Below are the code and all the weights of a small trained network. Each question names an input and a class and asks about switching units off, where a switched-off unit gives its printed mean instead of its output.

import numpy as np


def w(rows, s, z=0):
    codes = np.array(rows[::2]) - 128.0
    scale = np.full(codes.shape[1], s)
    scale[-1] = z or s
    return codes * scale


def f(y):
    return np.maximum(y, 0)


def log_softmax(a):
    a = a - a.max(-1, keepdims=True)
    return a - np.log(np.exp(a).sum(-1, keepdims=True))


def net(x, mask):
    res = np.array(x, float).reshape(1, 5) / 4 @ E
    y = f(res @ A[0][:, :-1].T + A[0][:, -1])
    res = res + np.where(mask, y, B[0][:, -1]) @ B[0][:, :-1]
    return log_softmax(res[-1] @ U[:, :-1].T + U[:, -1])


A, B = {}, {}
E = w([
[152,105,162,187,193,108,77,102,190,223,86,90],'x0',
[183,83,143,5,132,160,141,204,127,141,123,51],'x1',
[100,134,133,120,123,139,143,104,137,142,126,120],'x2',
[112,134,119,123,96,114,118,135,158,135,149,122],'x3',
[34,79,84,144,60,137,82,148,67,150,42,128],'x4',
],0.016)
A[0] = w([
[69,108,65,113,39,150,151,142,43,93,103,188,174],'n0',
[141,156,149,94,102,130,207,131,120,85,187,159,211],'n1',
[112,90,125,226,144,96,79,83,153,183,97,136,157],'n2',
[129,245,126,175,164,96,141,83,175,62,173,209,254],'n3',
[200,133,197,135,167,93,147,109,213,168,120,94,156],'n4',
[149,125,141,68,121,143,174,168,96,91,167,73,168],'n5',
[125,23,77,53,110,165,112,177,120,172,48,47,87],'n6',
],0.012,0.0075)
B[0] = w([
[103,122,94,114,86,53,164,122,109,87,57,82,251],'n0',
[166,203,94,100,163,145,130,96,164,140,118,231,209],'n1',
[92,132,157,187,50,159,84,53,87,73,159,130,246],'n2',
[166,88,53,193,133,184,178,137,97,129,141,135,238],'n3',
[159,46,175,118,141,171,123,113,162,182,188,103,221],'n4',
[160,162,140,6,131,140,164,124,184,139,147,145,216],'n5',
[69,213,203,156,127,74,110,206,131,153,118,131,242],'n6',
],0.014,0.025)
U = w([
[138,148,8,129,138,166,167,124,70,154,140,178,253],'0',
[154,74,117,170,120,197,130,107,128,114,156,106,66],'1',
[163,184,124,79,134,153,123,118,180,113,144,176,126],'2',
[152,79,187,95,144,128,125,128,159,175,173,82,108],'3',
[106,66,46,133,83,97,161,115,113,79,68,99,226],'4',
[95,124,117,155,91,133,29,81,83,90,108,132,139],'5',
[101,154,109,81,106,90,180,173,135,118,115,83,21],'6',
[83,138,174,156,122,120,55,168,134,168,117,125,59],'7',
],0.013,0.0033)

Each question gives the input, the list of numbers given to net, and the class t.
The units are the neurons (one row each of A and B). Each row of codes is followed by its name. A weight is (code - 128) times the scale printed after its matrix; where a second scale follows, it is the last column's (A, B and U).
mask holds one flag per neuron, in row order. A switched-off neuron (its flag False) gives its mean, the last column of its row in B, instead of its output. The means were averaged over made-up inputs and are rounded, as every weight is.
A unit's drop is (log p(t) with every unit on - log p(t) with that unit switched off) / (log p(t) with every unit on - log p(t) with every unit switched off).
The circuit of an input: a set's keep is (log p(t) with only the set's units on - log p(t) with every unit switched off) / (log p(t) with every unit on - log p(t) with every unit switched off). Starting from all 7 units, units are removed one at a time, each time the one whose removal leaves the highest keep (on an exact tie, the one counted first), for as long as the keep stays at least 0.8.
units of the circuit, in order: the units of the circuit, biggest drop first
most important unit: the unit with the biggest drop
k most important neurons: the k neurons with the biggest drops, biggest first
drop of u: that unit's drop, to one decimal
input [0,-2,-3,2,7], class 4: 2 most important neurons : n0, n1
input [-4,2,7,-6,0], class 2: most important unit : n1
input [0,7,-3,5,7], class 6: 2 most important neurons : n0, n2
input [0,8,7,0,-1], class 2: 2 most important neurons : n5, n0
input [-8,2,6,1,-1], class 2: 2 most important neurons : n1, n5
input [4,1,2,6,4], class 7: 3 most important neurons : n6, n0, n3
input [0,-5,3,-1,-3], class 0: 2 most important neurons : n3, n4
input [-3,-1,2,4,0], class 0: 2 most important neurons : n1, n2
input [-2,2,2,8,6], class 6: 2 most important neurons : n6, n0
input [2,1,-2,7,-2], class 3: 2 most important neurons : n2, n3
input [-6,1,-4,3,2], class 6: 4 most important neurons : n0, n3, n2, n5
input [5,-3,-8,-4,0], class 1: 2 most important neurons : n6, n0
input [-7,-6,-5,0,1], class 4: 2 most important neurons : n0, n5
input [-6,-4,-2,-4,-5], class 0: most important unit : n3
input [5,0,1,-7,0], class 1: 4 most important neurons : n6, n4, n5, n2
input [1,-1,-3,1,-7], class 1: units of the circuit, in order : n4, n3
input [1,6,-1,-4,5], class 7: 2 most important neurons : n6, n3
input [4,1,0,6,2], class 7: 2 most important neurons : n0, n3
input [1,3,0,8,7], class 7: drop of n6 : 3.1
input [1,-4,-5,0,0], class 1: most important unit : n0
input [-4,-2,-2,-1,-8], class 0: drop of n3 : 2.1
input [-1,-8,6,-2,6], class 4: drop of n0 : 2.0
input [5,3,1,-3,-7], class 3: drop of n4 : 0.0
